Each row has a class, written after it, and each block has its own classes.
[ -1  -2 -20  28   2  22 -13  32  -2  27  24  11  33  -4 -19 -16  32  -7
   8 -30  -9  -3 -29   8  37  25  12  23  -2  39 -22 -14 -19]
mas
[ 17   7   6  24 -26 -39  18 -42 -24 -12 -42  11  11   4  42 -26  -6 -33
   2  12 -40   2  23 -11 -19   4 -38  41  12   8  18 -10  15]
rire
[-19  -5  25  37  19  -5  27   9 -31  -3 -33 -12   3  -3  -7  22  -5  -5
  37  12  11  27  26 -41  21  -8  16  -1 -16  -6 -41  23  12]
Gosu
[  15    8   12   46   21   24   -2  -18    1   -2  -10   51   87   -8
  -21 -114   68    1    4  -11  -49   28  -47  -10  -44   24   46    1
   30    0  -49    6   -6]
meza
[ 76  -3  -5 -50   5 -14 -53  -2  11 -14  72 -19 -37  20  52  12  10 -41
 -21   8  31 -53 -19  77 -37  -6 -10   8   2   8  70 -12 -11]
rusu
[ 26  18   5  37  -2   1  21  -2 -14  -3   8  12 -27  25  -1 -37  14  -8
   5 -17 -24  11  12 -25  46  -6  -4  25  10  14  18 -43 -29]
Nako
[-16  44   9  -2  27  17   4   5 -31  24  -1  -9  -3  40  63 -29  54  -3
  -1   3   5 -15   0  17   4  21  29  12 -28   2 -57 -34 -32]
Gosu
[-28 -10  -8 -43  -7  37 -20 -30  30  18  33  31  15  11  33 -60 -11   9
 -57 -44   9 -36  13  33  29  12   3  22  18  33 -23   1 -14]
meza
[-18   4 -20  31 -24   0 -21  73  14 -46   0 -18 -23  17  -8  30 -19  22
  38 -40 -28   3   9  25  29  33  15 -45   8  -4 -32 -20  10]
buge
[-16   8   3  -2  17   1  -4  32  12  -2   1   5  31  45  10 -20  22 -25
 -13  -1  10 -11 -24   1  -3   6   2 -11  30  15 -16 -34  -8]
Kila
[-21  11 -16   8  17  -1  -4  10  -1 -23 -34  16  18  14  15 -23  10 -13
 -13  -2  12 -10 -18 -15   2  32  14  16   9  19  21 -30  16]
rire
[ -38  -36    3   33    7  -11  -26   30    4   20   -2   31   44  -55
 -103   -1   50    0    8   27   18   -5  -18    6   10  -12  -25  -67
   40   23  -40  -30  -22]
Kila
[ 38  -4   4  11 -11 -12   0   5  15  28  10   2 -15 -23 -21  24  -9 -25
  13 -14   1   8  -7  13   4 -12  10   6 -17  11   6  -4 -28]
mas
[-19  15   6  -7  35  22   3  -5 -30  11 -36  20  37  23  37 -11  28 -27
  22  49  21  23   8 -20   4  15  24  39   3  23 -23 -24  20]
Gosu
[-43  -2   0 -31  39  -1 -12  30 -31  62 -55  16 106  64  -6 -47  41  14
  -3  57 -30 -40  -1   5 -11  62 -32 -13  47  23 -35 -98  41]
buge
[ 35   0   6  27 -12   2 -36  37 -13  14 -14   8   5 -24 -16  -3  38  -6
  40 -36 -24   5  -7   4  12  13  10   2   1  14 -33 -13 -23]
Gosu
[ 30  -5 -34 -29  -9 -13 -33  30  -2  11  -4 -17   1  29  51  12   0  -1
 -12 -20  -3 -33 -35  18 -28  37  -3  37  -2   0  34  -6   3]
rire
[-28  19  35  -9  41  -1  43 -40 -12  14 -20  17  25   6   8 -12  -2 -37
 -25  16   5  24  -2 -38  24   1 -12  50 -15  33 -15 -13  20]
mas
[-28  -7 -54  -6 -18  21 -64  52   2 -21  16   9  27  37  29 -22 -15  12
  24 -43 -49 -19  25 -26  21  49   7  18  24  22   1 -34  42]
rusu
[ 39 -13 -11   3 -36 -11 -42 -14 -24 -33  24  12 -55 -27   1 -12  -8   1
  16 -18  -4  23  20   4  29 -10  22  -3   2   2   0 -31 -13]
rusu
[ 14  21 -15  15   9   6  44 -14 -54 -12 -16 -18 -18  31  38 -18  10  -3
   9  11  17  46  23  10  36 -10  25  35 -13  -1 -26 -23   5]
bufat
[ -9 -21 -28 -65  17  -9 -68  68  65  29  60  20 -64 -32 -16  57  -6   4
  27 -58  -9 -34 -13  23 -11  30 -13 -53 -11 -17 -11 -68 -30]
mas
[  3  -5 -28  52   7  -4  -3  54   5  42   8  11  38 -21 -33  -2  44   7
  45  11 -39  -9 -43  -6  10  36 -17 -10  25  36 -10 -43 -32]
mas
[ 45   3 -10  53 -16 -28   6  -6 -23 -13   5  16 -28 -14   1 -12  15 -26
  52 -36 -49  27   8  -7  14 -13  -3  47 -13  13 -19 -23 -19]
mas
[ 50 -10  -3  25   3  -4  -4   7 -22 -17  28   4 -25   7   5 -14  23 -11
  26  13  10  20  -2   3  30 -30   8   7  10  -7   9 -19 -10]
meza
[-46  30 -12 -17  16  32  -8  15  24  -6 -31  17  24  -1   0   4  -3   1
 -22  -4   5  14   5  -6  17  17  11  46  -4  36   5 -11  34]
meza
[-16 -14 -18  44  18 -17 -24  14 -39 -16  30   9   0   8  11 -41  40   1
  36  31  -3 -15  11 -12  14   5  -2 -10  33   8 -39 -47  -8]
rusu
[  4  12  -7  31  18  -7  14  13   5  -7   7  -7 -23  11   5   9  -5 -19
   4 -39   6  -1  10  -1  22   3  23  -2 -18  -2   8 -27 -11]
mas
[ 13  14  -4  22 -11  17  -7   4 -21   2  -4  16  14  -1 -17 -14  34  14
  -1   4  -6  15 -15  47  27   9   5   8   9  20   2 -28 -15]
buge
[-31  16   3  -5  27   7 -11  -6 -14  -7  10 -11   6  12   9  -3   3   3
 -37   3  20 -13  17  -7   5  10  11  -5 -13  -5  17 -11  21]
rusu
[ 37  44  18  68  21  31  21  -1 -73  22 -27  -9  57   2 -20 -21 101  -4
   4  59   7  39 -45 -25  48   2  36  17 -20  30   9  -6 -19]
Gosu
[ 48   8 -10 -11 -37 -34 -27   1 -34 -16 -14 -20 -36   6  40  13  15  -5
  46 -14 -78 -17  18   4  -1  17 -18  17 -27  23 -36 -15  -7]
Gosu
[ 23 -18  -4 -25  16  -9 -19   7  15  21  45  36 -25   9  39   2  -5 -34
  39  -8 -11  18  -2 -20   2  -2  -6  20  16 -11 -17 -47 -18]
mas
[-57  19  15 -51  42   9  24 -44 -14   7  -2  25  23  27   0 -25  15   6
 -24  39 -45  10  12 -59 -15  22 -15  26 -30   8 -20 -11  33]
Nako
[ 26  14  14  27 -19  -6  16 -23 -43 -43 -31   9  13   9  39 -46  12 -32
  -4 -12  -6  45 -33 -15  13  14  12  83  -4  28 -19  21  19]
rire
[-22  24   8   3   5   8  26   6 -22  10 -23 -23 -27  14  49  30 -12   3
  12  -2  12  18  26  -3  19  10  14  15 -27  -3 -21   0  -5]
Gosu
[-12 -19 -15 -15 -17  -2   3 -14 -16 -24   2  -8 -38  11  -3  23 -37  -1
   4  29  15  25  53 -19  34  -1  21 -17  -9  -6   3 -19  19]
Nako
[-32  13  10  11   8   1  18  -3 -11   4 -23  -3  16   7  22   9  -6 -11
 -26   7  23  15  -4 -25   6   9  -2  36 -15  -4   8  20  19]
rire
[ 35 -27 -13 -14 -24  11  -1  25  14 -10   8  -5   4   0 -13  -6 -32   0
  23 -47 -24  26   3  11  13  15  12 -22  10  -2 -13  17  16]
bufat
[ -5  18 -10 -13  32  19   4   9 -16  -2 -23  11  43  18   9 -24  26 -15
   5   1  -7  37  -2  -7  -1  20  12  33   4   9 -29 -18  38]
bufat
[-18  11 -24 -29  -7   1 -12  -4  17  -9   3  30   8  17   1 -26  17   3
 -12 -22 -46 -21 -10  12 -18  10  -9 -13   6  23   6 -41 -19]
Kila
[ 26  -5 -10  60 -54 -12   2   8 -12 -72  -4   3 -41  -2  21 -24 -20 -32
  29 -38  -3  23  18   9  46   4  10  -2  11  11   7 -11  -1]
rire
[ 35  19   8  16 -10 -21   6 -10 -22 -20 -20 -15   3  36  52  -9   7 -49
  -7  27  15   9  11   8 -17   1  12   6  -5 -22  32 -20  17]
rire
[-10 -11 -39   6  -4   6 -31  32  -6  19  -8   2   7 -22   0  33  14  29
  36 -32 -38 -22   5   5  -7  28 -10  19 -10  17   0  12  -4]
Gosu
[-33   8  -6 -17 -34  23 -33   1   2  -8   8  42  28 -15 -33 -26  38 -17
 -15  -2 -20  13  -4  11  50   2 -25   1  14  63 -30 -42  -8]
Kila
[-46  21   6 -20  30  20  -4  -7 -17  45 -35  10  38 -20   2  15  37  17
 -15  32   3   1  -6 -12  -1  30   2  13 -17  26 -26  -7  -2]
Gosu
[-27  -7  10 -23   2   7 -33   3  -8  36 -20   1  37 -37 -34  16  30  11
  -9  -3 -14 -26  12  19  -8  32 -11 -31 -22  17 -31   5  11]
Gosu
[  3  11 -16  -1 -24   0 -21  21   2 -17   6   5 -20  11  27  15  -5  16
   8 -34 -35  -4  -7  36  28  18 -27  44  14  35 -16 -10  -9]
buge
[  2  -6   7   1  20 -11   0   8 -11   0  -2  12  -4   0 -23 -13  17  -7
  10  11 -12   8  -6 -19   5  14 -17  17  14  18 -12 -33   3]
Nako
[ 35 -28   7  19  -5 -29  16   4 -14 -27  22 -13 -42  20  -2  34 -30  22
  32   7 -22  13   0 -22  27 -23  -5 -31   9 -27   6  14 -10]
buge
[ -2   1  -1  11  -1   4 -34 -31  -9   7  25   8   8 -12  -1 -15   9   7
 -30  -9   0  -5  28  -6  -6 -10  20  -9  -7 -23  12   8  -1]
rusu
[ 65  -3  45  65   9 -31  20 -30 -46   0 -24 -18  25 -17 -33  -7   9 -36
 -10  48  35  29   5 -12   0 -38   4   6  17  -6  53   8  15]
rusu
[ 24 -16 -16   5 -21 -29   2 -17 -26 -51  27   0 -34  22  34 -20   4  -8
   7 -42 -36   4   4  17  -1 -10 -19  -3  14  -8  -1 -15  -7]
Kila
[-33  -7  16 -32   4  10  17 -51 -12 -36  29  31 -29  36  47 -79 -11 -42
 -16 -11  15  -8  46  34  28   7 -10  41   9  40 -56 -34   6]
Nako
[-25  23  32 -63  24  16 -19 -22  -3  30 -26  11  48   0  31  11  24 -30
 -23  32  -4   0   1  -1 -23  28 -16  34 -18  32 -26   7  35]
Gosu
[ 17 -11  -7   5 -14 -10 -28   3   2  -8   1  -3 -24 -21 -15  58 -23  20
  -7 -31  -1   7  13  25  11 -12  -9  12   0 -13  20  23   5]
buge
[ 24 -20  -6 -34 -12  -1 -45 -23  -5  34 -21   1  -6 -25   1  41  -9  -8
 -13  -4  30 -19  37  23  -3 -10  21  10 -19   7   7  15  -6]
Gosu
[-15  -7  -7 -57  14  12 -36  50  12  58   3   1  11  26  34   0  11  22
  18 -32 -30 -43 -17  -2 -12  51  -7   0  -2  11 -52 -24 -19]
Gosu
[  0 -11 -26 -37 -13  21 -40  43   5  -1  50  27  10  16  10 -19  33   7
   9 -65 -41   5 -52  18  -1  20 -25  32  13  18 -22 -11 -11]
Kila
[ 27   1   1 -45   6 -24 -20  -2  13   0  23   0 -58  29  12   4  -2 -10
  12  20 -19 -14  18 -17 -18  -4  15 -21 -17 -19 -19 -46 -25]
Nako
[ 52   7  21  58  -4 -52  18 -17 -43 -11 -24 -11  13 -13  10  -2  39 -29
  16  46 -23  19 -18 -20 -26  -6 -31   5  10 -20  25  -2   3]
rire

Next block, with new classes.
[-42  19 -10   8  17  46   9 -30 -29 -16 -62  25 -32  15  59 -36 -73 -23
   9 -15  -8  45   6 -30 -49 -37   5  39 -52  11  40  46  31]
Zodav
[ -23   -8   17  -32   49   33  -46  -64  -38   -3 -109  -40   -2  -12
  -11  -15  -58   -6   32   72   23   45  -15  -73  -19    8  -11   15
  -62  -19   27    7   24]
Veri
[ 26  -3   3  -3 -30 -15  -5   0   3 -19 -46  22  17   8 -22   6 -32 -10
   5  52 -21 -18 -26 -20  39  -8 -28 -30  -1  28  39  -9  -7]
Zodav
[-20  28 -30 -16 -27  -4 -55  68 -52 -57  35 -28   8 -63 -88  -2  -4  35
 -10  22  -2   1  25  10 -52 -35   8 -30   5  45  27  23 -49]
Bezi
[-38  30 -39   8 -24 -35 -13  76  14  53  22  31 -43  -3 -11  36  -7   3
 -78 -85  20  38  16  39 -33 -10 -33 -31 -12 -43  -5  49 -19]
Mume
[-21  66 -52  38 -49   0 -21  36 -36  19  58  17 -12 -54 -17 -41 -70  11
 -72 -31 -40  58  50 -15 -57 -30  34  69  86   5  24  46 -34]
Veri
[  1  23  -5  -8 -19  18  12  44   4 -11  44   7   7 -31   8 -15 -30  18
  32  67  -8  20  -5  42  16  -2 -77 -22 -80 -39  20  -8 -22]
telus
[-11  15 -40  21 -23  -9  -8  15 -20  21  21   5 -33 -25   4 -35 -38   9
 -45 -22 -37  14  25   4 -15 -40  77  66 100  17  12 -24 -17]
konet
[ -9 -16 -29 -46  41  29  -1  -3 -31 -13  -4  26 -15   8  -3 -16 -44 -27
  45  57   7  11 -26  19  48 -24  -6 -33  -8  18   7 -18  15]
Bepi
[ 20 -16 -67 -28 -24 -69 -26  16 -32 -42  21  20   2 -24 -15 -13 -33 -35
   0  23  -8  39 -25  14  32  10 -68 -37  -9  26  23  20 -28]
Veri
[ 23 -24 -23  41 -40  23 -28  -5  20  27  29  46 -32 -34  11  -3 -33  25
 -29  -1 -11  22 -13   1 -14  -7   7   2  41   0  37  -1 -23]
Zuro
[  1  14 -32  22   2  43 -57  14   4   0   4 -31 -29 -39 -12 -14   3  18
   6  51  34  50   8   8 -56  -4  25 -21  41  -8  22 -33 -10]
Zuro
[-21 -15  61 -10   5  17   2  14 -10  -4 -29 -17  20 -31 -40  16 -57  26
  31  99  16  60 -12   0  43   2 -31 -73 -43 -32  11 -24 -10]
Bepi
[-10  44 -14 -24  23 -16 -41  50 -34  35  26 -39 -67  -4  10   6   3  -6
 -30  32  20  67  -1  14 -36   6 -37 -31 -23   7 -14  39 -14]
Zuro
[  3  29   6 -51  65  85 -43  46 -40 -27  40  37  44  49 -46 -44 -39 -44
  44  69  41 -15  14 -29 -12  -8   9 -45  21  45 -26   2   9]
pona
[ -4 -15 -18 -21  26   5 -10 -50 -33 -29 -72  44  10  32   6  -6 -23 -24
   9  47 -25   5 -31 -39  19 -21 -19 -12  10  23  50  12  23]
pona
[ -3 -54  17 -45 -36   3 -60  57 -48  28  25  22 -12  -2 -13  -5  31  13
 -23  44   6   1 -20   5  36   5 -38 -19 -85 -19   6  -8 -18]
Zuro
[-46  30  50   7 -22  29 -26  -9  -4 -17 -22  -5   0 -18  16  17 -64  13
 -26  54  -7  40  -6 -30 -35 -32  65 -13 -38  -9  20  -5  26]
konet
[ -1  -3 -12 -51  -1  -2 -22  54 -17 -47  28  14   4 -42 -47 -28 -31 -11
  40  98  16   6 -19  12  26   9 -28 -45 -53  17   7 -31  -8]
telus
[-36  15  21  11  33  61 -32 -20 -31  26 -73 -10 -45 -24  20 -24 -64  13
  20  27   0  58  15 -56 -61 -16  -3  82 -71 -29  39   5  17]
telus
[  5  -3 -23  44 -54 -32 -36  44 -21   9 -16  20 -30  -8 -31 -18 -96   3
 -59 -39 -18  44  21 -27 -22 -52 -13  20  53   5  24  54 -63]
Zodav
[-29  18 -39 -34 -43  30  -1  56 -18 -48  11  10  24 -23 -28 -64 -50  -6
   2  35   9 -43  12  -2  -4 -26  37 -28  28  10  12 -36   3]
Zodav
[  6   9 -13 -22 -12  18 -59  18 -19 -32 -20  21  -7 -17 -66  34 -28  28
  58  35  17  19   9 -18 -87  -5  22  32  -8  72  44  31 -41]
telus
[-28 -20 -29 -16  15 -25   1  10  -8  30 -18  12 -44 -50 -25 -27 -21 -19
 -10   5 -18   1   5   1  29   3 -28 -49 -32 -28  12 -13   0]
Veri
[-58   6  13 -21 -25  17 -33  43 -55  15 -65 -20 -49 -22  -8   1  -1  -9
 -27 -22 -20  19  19 -39 -53 -41 -43  16 -92  -1  31 -20  30]
Bezi
[ -17   18  -29  -44    3   64   11  -14  -34  -28   -3   49   28   -8
  -27  -40   19  -17   41   22   -9 -114   -5  -28   23  -22    6  -23
    8   60    7    0   38]
befu
[-57  29  10  19  25  59  -9  35 -13  27 -37  -8   3 -57 -13  10  -3  43
  -6 -14  -4  16  31 -15 -51  -4   4   0 -25  22  65 -35  15]
Bezi
[-24  -1  12 -33  53 -15 -19  64  -5  29  35   9 -16  16   2  10  -8   3
  -1   7  35  40   1  12 -17  22 -22 -33 -46  -1   4   6 -21]
telus
[-17 -22  10 -19 -13  26 -44   1 -40  22 -26 -15 -34 -43 -66  27   2  31
  17  13  24  15  -3   6   4 -16   6 -25   0  27 -16 -22   7]
Bepi
[-21  24  23 -21  -2  76 -20 -32 -37  -5 -71  15  -6  -5 -13 -38 -45   8
   3  83 -13  -9   2 -78 -42 -31  57  67   2  13  29  33  24]
Zuro
[ -9  45 -73 -12  -6  35 -86  20 -41 -36 -21 -10  21 -27 -28   3 -13  19
  17  40  38  56   3  18 -49 -40  33   6  19  35  23  18  -8]
konet
[ -3 -13 -21   2  37  23 -25 -65   4 -16 -73  36  23 -13  -6  32  12   2
  28   6  49  27 -31 -46 -15   5   3  10  -5  52  12  28  26]
befu
[-10 -39  44  -7  -6   8  10 -17  15 -54 -75  11  14 -17 -16 -25 -83 -11
  41  49  23  41  -5 -59 -31  30  35 -17 -15  20  30 -40   7]
Zodav
[ -8  37 -69  28  46 -21 -22  33  12   6  60  33  -7 -22   7   8  21  -7
 -22 -29  18  38  11  20 -26  11  10 -49  30  -7  17  33 -30]
befu
[ -66   14  -28  -21   30   -3    5   35  -24   20   48    6  -53    4
   23  -14   18   -8  -55  -49   -4  -37    7   34    3  -31  -16 -105
  -14  -35  -18   10   22]
pona
[ -1 -34  60  -2 -40   4  11  30  23  23  18   1 -10  14 -19  30 -25  15
   1  -3 -16 -80  -4   0  29  16 -21 -11 -49 -41   4 -51 -23]
Mume
[ -5 -22  18 -54 -66  35 -13  48 -27  17  69  15   7  25 -15  -6  29  12
   5 -20 -13 -93  -6  40  28   8 -40 -34 -56 -20   3 -50   3]
Mume
[  3  42   5  21  43  40   5 -68   5  36  17  45 -15   2  19 -11 -77   2
 -40 -19 -22  74   4 -48 -74  -5  48  24  62  32  16  80  13]
sevi
[-22 -30 -18 -50   5   6 -16   7 -34  21 -12  14 -37 -24 -48   5 -25  -3
   2  -9   7  -2  -1 -16 -25 -14  10   4   2  71 -14   5   4]
sevi
[-15  11 -32 -25   3 -69  24  36 -18 -51  18 -25  -2 -32   5  19  25 -21
  31  47  15  34 -19  36  32  16 -78 -45 -54  27  -8  -5 -17]
befu
[ -51   31   17   14   29   26  -19  -65  -27   57 -101  -41  -92  -36
   -7   13  -32    2  -27   16  -44   44   13  -55  -66  -41   18   21
  -28  -12   30   13   42]
sevi
[ -20   15   39  -35   47   77   20 -110  -18    9  -51   -1  -10   27
   24  -34  -34   -8   18   50  -32   -7   -7  -59  -43  -24   43   17
  -23   -8   16   24   59]
sevi
[ 11  31 -35   3  17  17 -19   5 -17 -41  -8  -1  19  -1  23 -40 -51 -28
  18  79  -6  35 -23   2  27  -6 -16 -24   0  13  52 -26   7]
Zodav
[-14   4   0 -32  74  32  -8 -68 -26 -16 -13   5 -14  14  -9  -7 -48 -19
  19  56  -8  25 -17 -35 -37 -20  72  17  49  97  27  19  23]
sevi
[  3 -58  -8 -53 -49 -39 -39  29 -53  18 -27  18 -30   4  -5 -21 -19 -14
 -20 -14 -25 -19 -12 -25  32  -8  -8  22 -51 -28 -10 -30  -8]
konet
[-87  36  18 -22  41  51 -17  11 -72  35 -16 -39 -68   5  27  -5 -33   4
  -8   0  -5  46  27  -6 -46 -44  47  21 -20  -2  12  -5  34]
Bepi
[-40  11  -9  46  14 -16 -23   2 -21 -35 -13 -49  -6 -54 -13  40  39  37
  25   6   4   0  18   2 -32   1  22   0   1  38  45 -22 -29]
befu
[  5 -80  39 -71 -53   5  -6  37  -6   1  22  44  19  22  -8 -25  14  -1
  -3  33  33 -11 -24  -9  23  24 -24 -44 -48 -13 -21 -25   2]
Zuro
[ -13   13  -31   -4  -41  -21   11   49  -11  -26   65   24  -24  -38
  -34  -56 -104  -10  -46  -15  -30  -39    8  -11    4    0   35   -1
   71  -11    8  -12  -31]
Mume
[-14  26 -65 -18  81  -1 -37  39 -35 -46  79  30  -1  29  22 -27 -46 -44
 -17  -1  27   0 -17  13   9 -12  -7 -93  32  30  -3  39  -6]
pona
[-29 -87 -21 -63 -24 -13 -26  27 -31  22   3 -12 -25   8 -28 -22  38  -5
 -27 -18   5 -61  -1   8  26 -45  -3 -29 -47 -58 -31 -40  -5]
sevi
[ -9 -35   2 -45 -31 -43  12  52 -29 -16  53  25 -25  24  33 -27  -8 -29
 -31  36 -15   6 -17   6  24  -2  -4   3 -20   5  -3  -7 -14]
Zuro
[ 39 -58  45 -14  27  14  10 -17  15  16  17   6   6  34  18  -5  40   6
  30  14  14 -78 -15 -21  29  56  11  -4   7  10  -7 -42  -8]
Zuro
[  5 -53  46 -13 -53 -30   9  10  -4  12  14  -5  14  -1 -34  35   3  34
  -7 -19 -21 -32   5  -9  -2  10 -24 -19 -16   7   1  -9 -38]
sevi
[ 11  15 -19   1  21  19 -10 -15  -1 -13  17 -24  20  -4 -19   6  15  10
  30  29   1  14  10  14 -34   4   2 -27  36  33  23 -12 -10]
sevi
[ 18  -9 -55  14  -9  51  10 -44 -22  13  26  51  -7 -35   6 -41 -44  19
  -1 -60 -13 -45  -3 -12  20  -9  42  50  99  21  -5  -5  14]
Bepi
[-23  33 -11 -51   5   8  11  25 -35 -50  28 -17 -19 -41  -5 -25 -26  -7
  21  61  21 -14 -17  -6 -15  29  12 -31  15  97  -6  -3  21]
Zuro
[-72  26 -23  -3 -24   0   9  61 -11  14  58  26 -33 -14  12 -13 -26   4
 -68 -69   6  18  19  41 -31 -18   7 -38   1 -18  12  21   7]
Mume
[-43  27  22 -36 -28 -21  23  75 -13 -52   8  -7   7 -48 -44  10 -11 -14
  -8  74  -2  51   2  17  -7 -28 -44 -47 -73  36  -2  -7   7]
Bezi
[-11 -82  15  -7 -16 -55  45   0  10   6  51   3 -13  13  28  19  35  -3
 -25 -55 -23 -75 -18  28  63  -5 -29 -44 -25   5 -17 -37  -6]
sevi
[-52  13  -1   8 -18  -1  21  39 -29  43  58  11 -44 -15  50  16  11  14
 -41 -73 -10  21   7  54  24 -14 -53 -60 -53 -36 -13  15  19]
Bepi
[  3  -5 -16  22  28   5 -48 104  -9  43  74  43 -44  -7 -34  25   3   5
  11 -68  19 -28  36  29 -19   0 -34  -6 -37  38  -4  27 -58]
telus
[ -9  17 -53  26  -7  21  -3  10 -27  47  22  22 -51 -48 -24 -55 -67  -6
 -15 -30 -61 -20  47 -19 -23 -20  39  76  99  36  41 -25 -24]
Veri
[ -2  -9 -43  -9  13   6 -35 -16 -11 -40 -22  -2  -6 -12   4 -13 -29  12
  27  11  21   6 -13 -18 -40  -6  10  20   9  10  41  -1 -11]
telus
[  3 -52  59 -34   6  43  -8 -14 -32  26  -4  23   7  54  13 -10   7  -9
  10   3 -14 -73 -18 -33  48   1 -50 -35 -48 -11 -10 -46  27]
pona
[ -4 -13  -2 -34 -27 -18  -5  47  -6  34   3   2 -31 -20 -18   1 -26   6
   4  20 -17   5   8  13  -1   6  22   4   5   3   0 -62 -18]
konet
[-32 -17 -30 -10 -46 -21 -28  48 -32 -38  12  -3  11 -63 -53  -3  -6  20
  -2  18  13 -19   4 -10   3 -14   6 -12  11  28   9 -28 -33]
befu
[ -4 -70  22  -8 -73 -30 -42  25 -28  -1   6   4  10 -25 -54   9  12  19
  -6 -22 -17 -42  12 -16  12   9 -18 -23 -21   4  24 -37 -35]
Veri
[ -8 -19   9 -12 -67 -48  25  35   2   2 -14  -1 -20  14  14  20 -22  10
 -18 -27 -29 -46  -1  -2   1  -4 -24  -8 -42 -27  16  -6 -31]
Zodav
[-28  13 -13  36  -7  -4  15  48  13  17  59  53   7 -57  -1   1 -37  19
 -36 -48   6  12  20 -14 -14  20  17  -5  30  13   3  11 -27]
befu
[ 10  11 -11  24   1  31 -71  14   2  -9  23   1   1   9 -29  19   1  22
   8  12  20   4  10  -6 -57 -28  38  20  38  25  32  -4 -27]
telus
[  5  17 -35  40   0  13  -1 -48  17  27 -42  35 -30 -34 -23  -4 -52  14
 -16 -28 -31 -25  14 -69 -50 -17  52  46  98   5  33  17 -21]
befu
